In the rows, 128 means zero.
Each name stands for a flat space through zero: a line, a plane or more. A row that begins with a name and a colon came from that space; any other row is followed by the name of the space it lies nearest, among the names in its block.
q515-q872: 136 111 146 152 138 159 169 150  89 143 121 155 142 133 119 144 124 106 110  86 191 154  77 106 151 124 114 121
q249-q544: 139 165 128 127 129 137 133 152  81 158 164 136 124 145 128 114 122  75 111 117 147 126 118 117 175 141 159 112
q249-q544: 133 144 125 110  94 105 131 133 119 145  88 164 143 151 143 120 142 107 143 111 126 127 124 144 147 129 121 104
q701-q875: 105 140 107 113 106 135 149 141 131 135 104 124 134 107 164 119 117 149 122 177 148 137 163 155 158 148 148 114
q515-q872: 101 103 125 137  93  90 128 109 150 115 126 125 138 136 108 131  90 134 143 115 120 109 158 150 144 158 124  95
q249-q544: 132  98 140 154 169 158 145 137  87 143 165 129 111 121 113 137 124 119 112 106 174 125  85 131 140 115 149 115
q941-q293: 124 113 110 155 139 125 139 112 119 133 140 124 124 137 115 139 140 115 137 155 123  93 158 122 118 135 119 120
q594-q435: 122 131 124 114 124 128 127 187 122 124 152 154 127 113 112 120 141 142 156 176 128 137 175 131  93 155 142  95
q701-q875: 132 124 121 148 153 150 122 102 112 146 146 116 112 126 130 124 136 113 118 152 147 102 122 118 124 104 116 137
q594-q435: 114 144 127 143 124 130 157 125 126 125  90  97 146 101 147 151 117 130 115 159 147 142 156 106 152 146 138 160
q249-q544: 139 145 119 111 153 142 151 178 128 111 145 130 119 139 122 140 140 121 122 130  88 151 132 123 150 157 173 140
q594-q435: 132 135 126 126 130 135 140 134 100 154 116 151 121 147 134 124 131  90 127 121 149 120 107 139 173 124 139 107
q941-q293: 132 130 119 133 142 142 122 122 120 136 150 123 117 128 131 119 137 125 122 145 130 115 130 126 119 118 127 129
q594-q435: 129 126 127 123 155 136 117 129 112 148 115 139 102 123 130 126 147 110 146 169 138 108 130 143 135 107 142 116
q594-q435: 146 117 109 134 135 129 132 100 138 130 105 148 125 164 129 134 169 113 139 124  96 102 118 124 110 106  89 136
q941-q293: 115 121 135 149 127 109 146 137  91 146 127 132 129 123 114 143 114  98 139 134 158 109 146 135 163 151 158  97
q515-q872: 120 115 127 109 157 174 112 162 129 136 165 148  91 116 115 101 116 132 133 179 156 133 123 146 131 116 135  99
q515-q872: 145 162 143 121 133 128 115 145 120 128 135 125 131 131 119 128 132 103 125 119 117 145 122  93 126 128 130 153
q701-q875: 123 118 125 143 154 130 116  89 131 134 117 102 109 118 130 136 130 122 130 158 129  99 133 130 131 105 127 145
q594-q435: 117 133 133 136  97  99 137 131 139 105 131 100 161 105 133 140 114 166 121 109 119 147 158 118 103 160 136 142
q249-q544: 124 108 137 156 136 132 142 147  99 129 170 126 135 113 106 137 121 135 124 118 160 129 133 115 106 144 135 112
q701-q875: 134 130 127 133 124 126 125 122 117 136 139 132 131 135 128 123 134 121 125 115 133 121 121 125 122 123 121 123
q249-q544: 129 148 112 109 116 123 102 106 128 145 134 120 118 127 161  99 137 136 122 143 118 109 131 155 128 110 136 122
q701-q875: 135 115 123 129 122 114 123 103 148 112 126 119 136 134 135 132 141 157 125  95  98 125 116 136  97 118 115 142
q941-q293: 147 139 133 118 148 151  96 114 147 118 161 113 113 134 125 111 132 134 110 113 105 136  97 109 102  98 109 162
q594-q435: 121 131 119 152 130 118 136  72 134 133  88  91 133 124 146 147 126 115 118 144 127 103 140 117 150 117 117 163
q249-q544: 132 121 133 135 141 139 115 109 125 133 139 118 120 121 130 123 130 134 120 124 139 121 110 126 113 105 118 137
q249-q544: 140 150 146 127 135 125 108 109 107 147 118 115 125 119 143 124 130 110 118 111 144 128  98 120 138 100 137 147
q701-q875: 127 138 116 135  90 106 132 122 114 136 157 129 150 142 134 115 122 127 118  98 126 117 141 133 125 151 127 106
q941-q293: 116 115 124 134 123 116 132 112 117 140 103 123 130 106 150 131 135 149 135 147 150 113 139 155 123 120 139 115
q701-q875: 131 114 131 164 170 130 108  83 109 144 157 102  98 135  98 137 124  84 130 145 133  76 126 111 134 105 125 136
q594-q435: 147 134 133 113 120 113 146 176 133  94 146 135 153 131 128 141 151 169 123  67  83 172 117 123  88 157 153 140
q941-q293: 110  96 157 159 149 114 102  78 101 148 156  86 106  98 116 130  80 125 116 103 180  96  97 151 153 104 158 115
q515-q872: 114 121 142 133 114  68 100  90 122 140 108 115 122 126 119 134 111 110 155 117 120  88 143 158 147 127 154 104
q515-q872: 142 161 141 106 139 138  99 155 101 153 145 145 110 125 128 105 138  98 135 147 141 132 118 124 132 111 145 118
q941-q293: 140 127 124 123 133 117 158 171 120 110 126 142 142 133 126 151 159 143 136 106  97 148 134 128 111 155 157 128
q249-q544: 154 152 165 131 153 123  81  88 109 141 121  89 124  93 151 127 146 135 112  97 141 134  77 104  88  67 129 185
q594-q435: 123 112 163 118 163 150  79  93 134 139 138 102  90 100 129 109  89 137 113 113 167 130  62 150 147  71 138 140
q594-q435: 127 123 113 137 129 167 138 122 177  95 140 117 136 138 112 129 117 143 111 150 111 147 143  82 102 134  65 168
q701-q875: 124 114  92 139 104 155 144  82 157 113 173  98 142 147 159 106 106 173  70  79 118 128 102 141 131 129  98 143
q941-q293: 133 113 117 117 129 127 151 145 141 105 117 128 141 117 153 140 159 188 124 107 101 151 122 150  91 134 144 137
q249-q544: 145 149 140 109 131 126 118 115 139 131  76 138 126 146 138 132 140 101 131 108 111 140  94 117 150 101 114 157
q249-q544: 125 113 132 140 149 143 121 114 136 120 145 107 118 114 120 132 119 141 120 136 134 125 123 120 114 117 122 144
q701-q875: 137 139 139 115 115 141 136 168 130 118 144 150 142 137 117 121 119 128 120  97 132 167 111 110 126 143 120 125
q701-q875: 114 146 139 149 133 100 104 106 121 133 133  88 123 105 109 139 108 100 141 175 129  99 181 103 131 139 142 143
q941-q293: 117 107 118 157 114  82 156 101 122 127  64 124 153 118 137 168 159 138 158 149 121  98 175 134 105 140 123 127
q515-q872: 113 131 134 114 102 111 118 136 161 110 116 135 134 135 107 125  97 123 145 135 113 137 153 124 139 150 114 119
q515-q872: 141 142 130 140 143 129 113 136 109 125 211 104 121 135 105 119 118 116 108 100 111 121 126 106 116 143 151 133
q941-q293: 123 114 123 115 133 149 115 125 148 122 151 127 114 124 133 108 117 157 118 129 129 133 111 149 120 115 123 121
q941-q293: 139 149 125 112 150 145  99 140 103 156 147 139 101 119 140 103 156 114 138 175 138 112 131 137 113 101 142 116
q515-q872: 118 125 139 128 138 121 115 127 140 121 121 117 117 118 110 135 112 120 142 152 124 124 145 123 134 131 134 132
q594-q435: 135 122 137 110 158 121 100 149 126 122 152 127 103 110 120 124 149 150 148 142 105 124 130 149  91 116 164 121
q515-q872: 116  99 166 128 154 145 145 132 169 103  30 138 124 114 102 171 104 118 149 142 150 168 101 103 159 110  97 165
q701-q875: 119 123 148 122 148 111 119 135 138 121  93 126 111 120 105 148 114 107 155 149 119 126 137 130 155 130 151 131
q515-q872: 120 103 117 132 125 112 128  95 179  88 129  98 131 137 121 141 115 165 123 103  75 124 134 136 115 138 119 151
103 146 152 128  89  75 135 114 102 154  54 120 149 103 150 143  95 103 141 125 172 125 143 151 195 143 166 109 | q249-q544
129 115 107 132 160 195 151 146 131 126 159 128 112 123 136 118 132 146 101 163 151 143 116 120 126 119 115 138 | q701-q875
147 147  96 135 169 152 167 133 111 140  98 137 112 163 137 152 174  74 127 166  96 108 135 111 172 129 141 152 | q594-q435
144 144 122 114 180 118 127 158 100 132 142 117  96 124 132 144 169 116 141 148  81 112 136 149 137 132 211 133 | q594-q435
138 161 116 117 109 138  94 101 171 118 135 122 130 156 120 104 124 106 123 148  91 124 145  86 111 117  65 161 | q249-q544
 89 110 129 133  82  80 112  80 145 133  83 103 144  86 155 125 102 174 146 159 154 103 174 170 116 129 126 107 | q249-q544
126 164 125 118 115 117 109 119 119 143 136 107 127 120 147 111 118 115 119 143 126 120 145 130 148 131 149 133 | q249-q544
121 121  99 138 110 129 148 121 123 131 142 126 140 128 149 122 140 153 119 141 129 114 153 143 113 142 124 113 | q515-q872
116 111 114  94 121 145 106 138 196  90 160 132 110 143 111 102 100 167 129 133  81 143 133 150 118 137 111 120 | q515-q872
128 124 106 130  96 122 146 134 123 126 163 139 148 149 138 114 129 147 113  90 119 127 130 144 121 153 126 101 | q701-q875
144 151 132 131 154 133 123 138  80 155 144 117 119 107 150 126 159 120 120 138 144 121 119 128 119 112 168 135 | q941-q293
123 120 156 119 180 136  86 110 142 119 130  78  92  72 134 132 118 165 127 157 131 132 111 141 108  88 166 166 | q594-q435
140 159 116 101  77 103 128 123 126 144  82 159 155 148 170 110 158 129 133 104 115 134 123 145 126 122 111 118 | q515-q872
141 126 123 131 105  99 118 106  83 160 168 141 132 153 146 106 138 121 116  51 135  98  88 170 135 119 152  83 | q515-q872
135 113 132 162 123 123 165 115 106 126 125 122 154 137 127 154 128 124 108  69 144 133 103 110 134 137 121 139 | q515-q872
113 114 129 103 122 145 134 157 125 132 140 139 120 107 150 108 107 168 117 120 159 153 106 178 148 131 163  94 | q941-q293
137 140 144 147 133 138 130 133  85 153 153 135 130 135 114 125 116  83 115 105 169 126 103 102 151 125 127 121 | q249-q544
123 114 117 127 138 139 133 122  98 156 143 137 109 129 147 113 129 127 120 128 157 107 106 172 158 115 157  92 | q249-q544
144 170 117 114 103 125 109 135 136 128 150 137 140 153 126 105 139 106 126 132  97 130 148  97 110 136  99 138 | q249-q544
129 134 138 136 135 111 115 120 110 138 137 117 122 123 120 131 125 110 133 126 131 112 132 126 133 127 147 125 | q515-q872
139 127 135 117 160 153 127 139 122 134 115 138 108 126 133 130 142 121 127 134 135 138  96 132 138 103 137 138 | q594-q435
114 102 104 137  84 119 152 123 141 116 162 139 151 153 127 116 106 156 114  86 124 124 136 151 128 162 111  90 | q515-q872
141 130 131 120 148 107 113 132 136 104 166 101 120 127 123 135 139 153 123  89  71 130 120 138 104 135 172 146 | q594-q435
134 142 149 105 116 108  79 113 170 119  88 148 121 146 100 120 125  98 165 142  97 126 134 105 112 105  78 141 | q941-q293
130 110 134 137 133 102 144 159 135 104 134 149 132 156  76 157 129 104 157 107  89 126 147 115 127 166 135 112 | q941-q293

Rows lie near named flat spaces through zero. A row that begins with a name and a colon came from that space; any other row is followed by the name of its block's space that it lies nearest.
q932-q986:  72 146 121 105  85  93 175  77 146 126 102 174 146 130 143 136 130 162 129 117 142 143 103 128 156 125 153 125
q745-q335: 111 102 107 154  85 139 135 133 126 112 161 144 118 135 161 135 175 187 117 105 168 156 121 141 155 132 102 143
q564-q684: 140  99  95 125 137 146  71 112  94  77 165 134 108 126 148 133 148 150 147  89 135 158 130 161 139 163 107 131
q910-q490: 137 129 114 123  79  96 173 158 136 157 130 121 145 138 156 132 201 128 130 149 155 140 126 131 116 136 114 130
q932-q986: 152 129 134 137 136 125 171 145 152 177 168 119 122 136 132 157 148 150 133 134 148 139 107 131 142 140 127 153
q564-q684: 112 146 161 139 141 126 171 124 165 148 121 141 125 123 143 129 132 114 105 140 159  83 138 122 129  86 140 137
q745-q335: 160 123 117 120 136 132 104 163 114 136 136 100 123 129 125 131 142 106 145 137 118 137 142 133 109 151 111 123
q910-q490: 165 113 130 127 126 120  94 152  88 139 127 100 139 136  90  92 107 129 129 145  65 151 121 116 107 162 124 116
q564-q684: 150 120 136 172 152 141 159  96 140 133 150 117 150 135  97 131 110 123 108 131 129 118  84 112 130  90 155 151
q745-q335: 151 139 126 135 150 115 139 144 132 137 145 110 126 127 142 142 157 121 121 145 147 114 118 109 115 127 134 142
q932-q986: 111 121 123 112 117 132  60 151  93  79 101 132 109 117 153  92 140 116 122 124 119 115 180 134 108 138 100  99
q564-q684: 119 105 137 126 115 152  76 157 107 101 122 135 103 121 149  94 137 124 123 115 126 117 184 157 121 133  88 109
q564-q684: 134 148 124 124 140 140 149 156 158 155 119 107 126 125 123 167 126  95 144 142 147 117 137 117 122 114 127 131
q932-q986: 144 125 121 134 137 139 123 131 125 135 135 112 132 131 105 138 109 125 137 129 113 141 115 122 128 133 131 131
q564-q684: 117 129  91 107 134 108  59 123  82  62 133 134 108 119 166 126 156 159 132 111 131 147 131 117 125 171 122 121
q745-q335: 155 126 134 147 126 119 110 181 108 133 126  95 128 129 134 102 157 119 103 161 120 112 142  97  96 127 114 125
q745-q335: 123 119 110 142  96 139 124 148 124 116 116 117 136 131 130 127 148 121 126 131 139 135 137 123 120 115 112 122
q910-q490: 144 130  80  98 145 102  47 131  69  67 134 113 116 121 150 130 154 139 147 121 111 157 123 112 110 187 125 118
q932-q986: 127 125 145 140 131 132 128 135 133 112 120 132 125 122 155 104 159  93 107 134 154  84 161 139 107  93 117 123
q564-q684: 152 134 119 121 153 120 157 111 144 153 162 124 129 132 126 166 135 133 150 122 140 144  96 137 141 146 142 149
q932-q986: 150 138 123 134 168 148 106 169 135 133 150 101 100 121 139 161 135 120 134 134 148 116 142 114 123 134 116 140
q910-q490:  83 150 136 134 103 138 167 150 171 152 108 141 117 125 141 157 123 149 118 135 163 118 140 108 150 100 125 133
q910-q490:  94 126 123 151  95 134 123 157 131 108 126 137 111 125 167 126 164 169  98 129 166 121 145 108 137 113 107 132
q745-q335: 155 105 118 158 122 150 135 143 127 147 167 110 129 139 109 141 129 157 130 122 125 159 103 129 142 138 117 147
q564-q684: 152 131 111 123 163 114 152  87 137 133 179 134 127 132 137 169 145 150 148 109 150 149  79 140 148 152 151 158
q910-q490: 153 129 103 140 137 108 103 157 100 113 155 103 120 130 148 136 169 160 116 141 135 143 107  92 117 156 126 142
q745-q335: 150 118 119 139 131 158  98 158 117 126 113  94 134 129  93 124 103  89 138 137 103 131 144 122 107 120 114 115
q564-q684: 133 113 150 137 138 131 123 120 123 124 147 142 117 127 142 103 136 138 113 119 131 113 138 149 132 126 121 133
q910-q490: 157 119 113 144 142 129  97 142  99 117 144 100 130 132 110 124 123 139 123 136 105 145 108 104 117 146 130 133
q745-q335: 111 124 149 101 129 124  82 131 104 110 106 147 110 119 136  86 107 128 126 122  97 117 168 146 123 148 115 103
q932-q986: 124 152 122 120 156 121 140 109 143 132 127 126 129 124 119 161 105 128 137 130 131 127 103 107 136 128 155 138
q745-q335: 172 129 119 140 157 121 134 156 128 147 172 100 118 131 143 152 167 134 129 140 149 130 111 117 120 146 125 152
q932-q986:  87 137 109  93 101 106  86  95  95  72  69 148 143 120 128  99 111 110 135 121  99 133 143 124 115 133 137  91
q745-q335: 143 111 102 122  94 128 121 158 115 134 143 117 127 135 141 134 169 138 147 124 135 162 135 146 126 158  99 125
q932-q986: 161 104 152 130 133 121 105 142  99 133 141 122 127 131 127  76 141 118 117 136  98 119 147 150 107 144 112 119
q932-q986: 114 128 138 110 125 112  96 130 107 102 113 143 116 120 154  95 142 127 118 127 122 112 158 136 117 138 119 111
q564-q684: 138 125  83 163 129 180  88 160 121  92 102  75 141 126  88 158 103  80 136 136 127 134 130  88 105  91 119 120
q910-q490: 150 109 137 144 130 132 136 117 123 131 143 126 139 133 121 108 137 116 121 127 124 123 123 145 121 118 126 132
q910-q490: 137 107 159 111 107 128 106 133 102 146 101 130 141 133  88  65  85 110 131 134  57 134 154 155 114 144 116  97
q910-q490: 152 140 122 105 133 111 152 127 135 163 124 113 146 133 105 144 120 103 155 141 108 143 111 130 119 146 141 126
107 142 135 117 113 143 165 142 170 156 109 136 125 125 135 155 128 102 143 129 157 115 153 144 136 105 118 124 | q564-q684
154 115 130 120  69 102 160 169 118 179 113 107 160 145 110  98 159 115 135 160  97 153 131 135 105 147 110 112 | q910-q490
140 117 109 133 109 134 118 156 119 125 134 112 128 132 136 132 157 125 135 130 137 142 137 131 120 137 107 126 | q745-q335
 88 110 132 118 109 158  81 113 113  87 102 157 113 120 127 100  92 133 130  98 112 130 168 158 141 124 108 103 | q745-q335
143 108 126 162 110 157 132 142 125 145 129 104 146 139  79 121  95 132 122 135  99 149 111 115 129 114 124 130 | q745-q335
 98 131 141 138 121 132 128 134 138 116 128 148 108 122 160 124 141 155 105 123 157 109 146 124 141 113 120 132 | q910-q490
131 119 123 144 109 141 143 138 138 124 119 119 141 130 133 125 154  94 125 133 150 114 142 138 113  97 115 124 | q932-q986
142 110 141 169 123 134 131 147 119 139 160 119 124 136 124 110 134 175  95 135 124 134 109 108 136 126 122 147 | q745-q335
167 122 122 148 164 130 166  91 145 134 168 119 145 133 125 152 150 100 134 122 156 118  91 144 125 108 147 155 | q910-q490
106 111 111 135 100 141 130  93 125 103 125 147 140 132 122 127 122 141 133 103 132 149 117 146 145 119 127 126 | q564-q684
123 121 160 141 118 106 124 158 116 133 146 142 106 127 171  87 170 174  85 140 141 106 147 121 127 135 111 134 | q910-q490
153 124 139 118 154 129  97 160 116 133 149 117 102 123 146 120 143 125 132 131 126 118 154 140 118 154 109 128 | q564-q684
117 126 143 109 139 109 117 114 121 114 149 160 102 121 176 114 158 156 122 111 147 117 145 155 139 150 120 131 | q564-q684
111 124 121 135 121 152 106 130 126 100 105 127 127 123 124 124 115 106 126 122 131 118 150 128 122 104 119 116 | q745-q335
101 137 125 138 122 126 148 105 145 111 122 146 131 125 146 139 139 134 115 121 160 114 121 121 138 100 139 135 | q745-q335
143 140 123 135 176 132  98 130 117 119 146 111 113 123 114 147  98 148 124 130 114 131 105  93 132 143 146 142 | q910-q490
149 126 139 144 165 147 107 135 125 121 135 110 122 123 115 123 110 103 120 133 121 105 135 120 114 113 130 131 | q932-q986
101 156 137 104 160 112  99 137 129 104 123 146  89 110 179 137 142 143 119 126 156  97 157 115 131 139 129 127 | q932-q986
151 123 157 119 136  93 152  98 117 149 135 139 148 134 119  87 131 121 118 138  99 118 111 144 117 137 147 128 | q932-q986
134 150 119 102 137  99 146 130 136 143 129 126 129 127 146 151 152 121 144 138 141 130 120 123 123 147 138 131 | q932-q986

Each name stands for a flat space through zero: a line, a plane or more. A row that begins with a name and a colon came from that space; any other row is followed by the name of the space it lies nearest, among the names in its block.
q629_q193: 161 156 111 162 134 143 163 119 190 102 114 166 144 161 119 136 124 139 117 131 151  92  97 129 167 132 123 133
q822_q320: 107 124  95 115 133 142 128 117 110 106 102 145 114 127 147 104 142 119 164 106 101 105 107 120 105 125 129 141
q234_q985: 115 110  96 109 116 145 142 112  92 115  81 138 106 157 139  92 105 114 151 106 130 103 127 124  94 105 114 143
q822_q320: 159 166 161 152 137 113 116 135 165 133 189 112 152 103 125 181 169 145  76 169 114 168 127 124 157 154 149 107
q999_q506: 110 120 130 135 129 118 116 123 114 123 123 127 136 117 146 115 138 121 161 129 121 140 125 137 107 131 138 118
q680_q699: 113 133 118 144 125  88 101 116 121 163  76 131 139 124 134  89 149  98 148 117 128 144 126 139  94 114 146 108
q234_q985: 114 113 124 150 121 132 161 127 133 102 118 141 139 158 145 110 106 135 141 129 155 117 130 143 123 123 115 121
q822_q320: 112 115 109  96 124 135 123 126  90 127 112 116 107 116 149 102 142 113 149  98 107 118 127 114  89 118 123 134
q822_q320:  69  97 106 159 144 109 142 139 128 121  95 158 128 152 130  83 111 123 139 114 131 114 130 147 131 116 121 134
q234_q985: 121 101 124 144 129 130 155 136 129 121 108 138 126 159 121 102  89 127 127 113 161 108 135 136 135 111 108 137
q629_q193: 193 126 174 154 149 122 110 143 154 127 167 103 151  82 127 141 148 123 149 106 147 133 101 115 145 142 139 121
q680_q699: 103 128 139  64 102 101 126 169 145 216 129  89 124  94 102 119 130 124 106  83 157 113 174 128 134 120 103 105
q822_q320:  79 104 105 157 141  87 128 139 126 161  70 148 123 155 112  70 114 105 108 105 137 123 141 143 126  99 123 131
q234_q985: 116 111 155 171 143 110 115 134 145 114 143 137 160 109 138 124 128 131 180 136 143 143 115 152 137 144 144 112
q822_q320: 126 129 123 143 126 122 140 126 137 115 117 130 144 124 158 104 148 121 160 110 138 119 112 132 106 129 129 110
q680_q699: 131 142 116 121 127 127 107 112 125 139 106 139 123 127 117 131 132 120 137 135 114 129 121 128 126 128 140 134
q629_q193:  58 109 112  83  92 141 151 130 104 139 114 138 113 163 118 130  72 148 133 150 144 121 178 155 125 122 103 128
q999_q506:  34 116 123  97 128 121 130 164 157 138 157 144 142  85 133 131 140 154 189 113 117 105 139 155 155 161 122 112
q999_q506: 118 125 117 137 145 129 139 140 141 127 132 142 115 143 107 131 120 135  84 128 118 117 130 122 160 124 120 148
q822_q320: 106 105 141 133 125 125 147 144 117 107 152 111 141 115 167 111 136 133 156 114 139 132 133 134 104 133 119 107
q822_q320: 142 115 153 119 109 107 131 141 115 162 125  89 136 120 136 107 124 114 121 106 165 141 153 128  99 112 117 103
q680_q699: 144 137 135 158 138 101 105 116 113 128 123 113 140 112 155 112 172 106 126 130 109 162 114 122  91 125 152 110
q999_q506: 164 144 143 132 107 132 137 114 132 130 130 117 138 147 128 145 115 131 110 151 154 143 138 131 122 124 126 115
q680_q699: 105 124 109 109 114 136 129 121 141 150  84 160 121 155  90 124  79 131 152 129 151  98 138 148 153 121 118 143
q680_q699: 169 151 136 114 131 139 116 124 126 128 155 108 120 110 126 157 153 129  97 135 106 139 120 104 130 135 135 133
q629_q193:  85 120 123 110  96 137 136 115 127 130 104 150 138 150 123 131  82 142 182 152 156 121 149 164 127 133 122 117
q999_q506: 126 112 131 185 137 116 126 102  95  94 111 141 134 168 145 113 111 120 118 169 125 168 127 142 103 115 143 128
q629_q193: 155 130 136 123 130 120 131 142 142 144 129 108 134 106 134 113 148 116 131  89 144 114 119 114 122 123 122 119
q680_q699:  62 100 115 127 143 152 151 142 118  70 165 150 124 122 158 129 127 155 169 132 100 113 122 138 136 151 120 138
q234_q985: 123 109 110 113 132 139 137 131 102 128 109 129  99 149 116 111 105 121 102 111 122 113 137 115 125 108 112 154
q680_q699: 149 156 132 100 121 116  82 116 124 175 118 114 123 100 105 148 150 114 122 134 108 146 131 120 124 130 148 126
q999_q506: 138 110 134 154 137 118 108 109  81 111 114 119 123 135 148 108 130 108 135 139 114 161 123 125  88 115 144 131
q234_q985: 132 102 143 142 135 127 139 142 129 127 132 126 128 138 115 120  96 130 126 120 154 122 136 133 143 120 116 136
q999_q506: 191 133 114 157 132 151 143  96 117  97  91 143 115 179 122 120 102 115 103 135 140 118 106 112 121 104 125 154
q234_q985: 175 159 163 100 121 127 105 139 148 165 177  92 131  91 102 182 147 138  87 142 126 149 140 113 154 144 135 120
q999_q506: 116 134 147 141 123 102 119 133 129 146 144 114 143 121 133 135 141 130 107 150 129 163 147 139 122 132 137 105
q822_q320: 168 140 128  88 112 155 115 112 114 141 119 119 109 131 103 152 106 126 128 131 131 118 131 114 130 123 124 146
q680_q699:  74 135  70  95 137 156 143 126 125  95 117 162 103 127 146 118 154 137 150 108  74  85 106 117 127 138 122 151
q629_q193:  69 118 119  84  84 119 124 119  95 163  93 124 124 144 129 115  94 127 157 143 145 138 174 157  94 118 119 108
q629_q193: 154 145 126 121 119 108 128 132 136 163 109 105 130 122 132 109 155 108  99 101 139 128 131 114 108 113 125 111
q629_q193: 103 117 138  86 100 106 110 134  88 179 115  90 120 114 132 111 126 113 127 118 136 151 169 133  86 113 123 107
q999_q506: 114 135 139 108 115 112 109 133 132 151 133 111 146  86 147 123 160 122 176 112 129 134 128 135 106 141 138  99
q234_q985:  92  92 110 181 150 120 185 153 148 104 112 160 123 190 116  91  83 138  73 119 157 103 139 140 163 105  97 146
q234_q985: 145 101 156 107 132 154 131 139  83 106 185  93 104 123 127 158 104 143  95 144 118 150 150 111 128 129 116 148
q629_q193: 103 135 102 105 102 124 144 121 131 147  85 137 128 147 134 103 122 121 142 113 145 107 139 138 108 116 115 115
155 132 109 162 131 133 150 109 134 105  90 149 129 170 133 105 117 117 116 125 144 114 109 125 121 110 124 136 | q680_q699
151 120 165 108 111 120 126 142 112 155 157  81 131 112 128 140 121 128 106 127 153 152 158 123 115 124 119 110 | q822_q320
152 158 119 145 108 122 141 109 172 138  87 150 154 149 126 121 126 124 149 129 165 110 113 143 132 126 130 107 | q629_q193
119 117 158 127 115 130 114 123 120 132 147 126 140 129 113 157  90 144 150 169 146 154 150 153 140 139 134 122 | q629_q193
121 134 119 118 124 135 108 112 128 137 106 150 123 135 103 140 107 129 151 145 123 123 126 139 142 131 137 141 | q680_q699
135 163 112 138 114  95 103  98 111 162  85 124 128 147 131 118 158 103  81 155 107 168 137 127  90 110 151 110 | q629_q193
114 116 119  93 116 121 134 144 117 153 111 106 121 108 143  93 142 112 149  76 138 105 135 119  98 116 112 117 | q629_q193
150 152 110  98 113 136 115 112 142 166  86 143 114 144  84 139 106 121 117 127 137 106 130 125 147 117 126 144 | q680_q699
127 139 132 138 121 129 132 118 129 129 134 136 127 159 109 155 105 142  83 175 129 150 148 138 146 128 130 131 | q629_q193
107  97 124 146 162 108  85 132 109 139 101 143 118 105 111  97 128 105 169 104 105 127 111 130 130 122 146 151 | q234_q985
116 162 104 118 119 132 132 114 131 118 130 134 127 130 149 140 166 133 109 146  95 135 122 122 113 137 137 118 | q234_q985
148 120 176 109 123 141 116 143 130 138 188 103 131 106 101 181  98 152 121 157 144 149 152 133 163 147 126 131 | q680_q699
137 153 125 126  96 131 149 113 154 125 112 133 154 138 150 128 133 133 160 134 160 119 124 143 111 133 125  96 | q234_q985
108 116 122 152 132 106 142 136 124 123 115 123 138 130 159  89 148 116 131 106 134 131 126 131 100 118 125 109 | q680_q699
 91 104 159 107 107 129 110 128  90 141 156 115 125 133 110 161  77 148 133 182 136 170 177 156 132 135 129 125 | q629_q193
101 132 107 143 117 141 172 120 126  83 133 143 133 165 165 123 130 145 113 150 126 127 131 135 112 129 117 117 | q234_q985
142 170 105  80 114 137 111 113 119 151 124 116 107 115 125 150 167 123  94 132  87 131 128 104 113 130 136 131 | q234_q985
153 145 126 143 133 121 129 124 141 132 123 127 131 133 126 129 145 122  98 128 126 131 119 119 130 124 133 126 | q629_q193
134 131 146 144 130 140 140 131 148 102 164 134 144 127 132 156 122 150 135 152 136 133 124 137 151 147 129 123 | q822_q320
116 111 152 124 119 132 133 133 101 122 162 110 124 139 127 151 100 144 101 164 133 160 161 136 127 130 122 126 | q999_q506
121 112 153 111 123 132 134 147 110 140 171 104 114 135 106 159  96 147  71 155 132 152 170 128 149 127 114 136 | q629_q193
 68  95 115 114 139 146 113 124  86  93 134 146 113 117 142 123 116 136 189 136  91 128 125 139 116 140 134 147 | q629_q193
145 160 107 159 135 119 122 102 140 120 100 150 132 150 130 127 152 118 102 148 109 138 107 124 124 124 146 128 | q629_q193
127 138 106 113 120 123 148 135 133 146 108 122 117 141 131 108 141 119  89 103 130 111 135 115 117 112 113 125 | q629_q193
142 140 123 152 141 128 121 116 137 112 124 143 133 132 130 133 141 126 126 140 114 132 108 125 133 132 142 133 | q629_q193
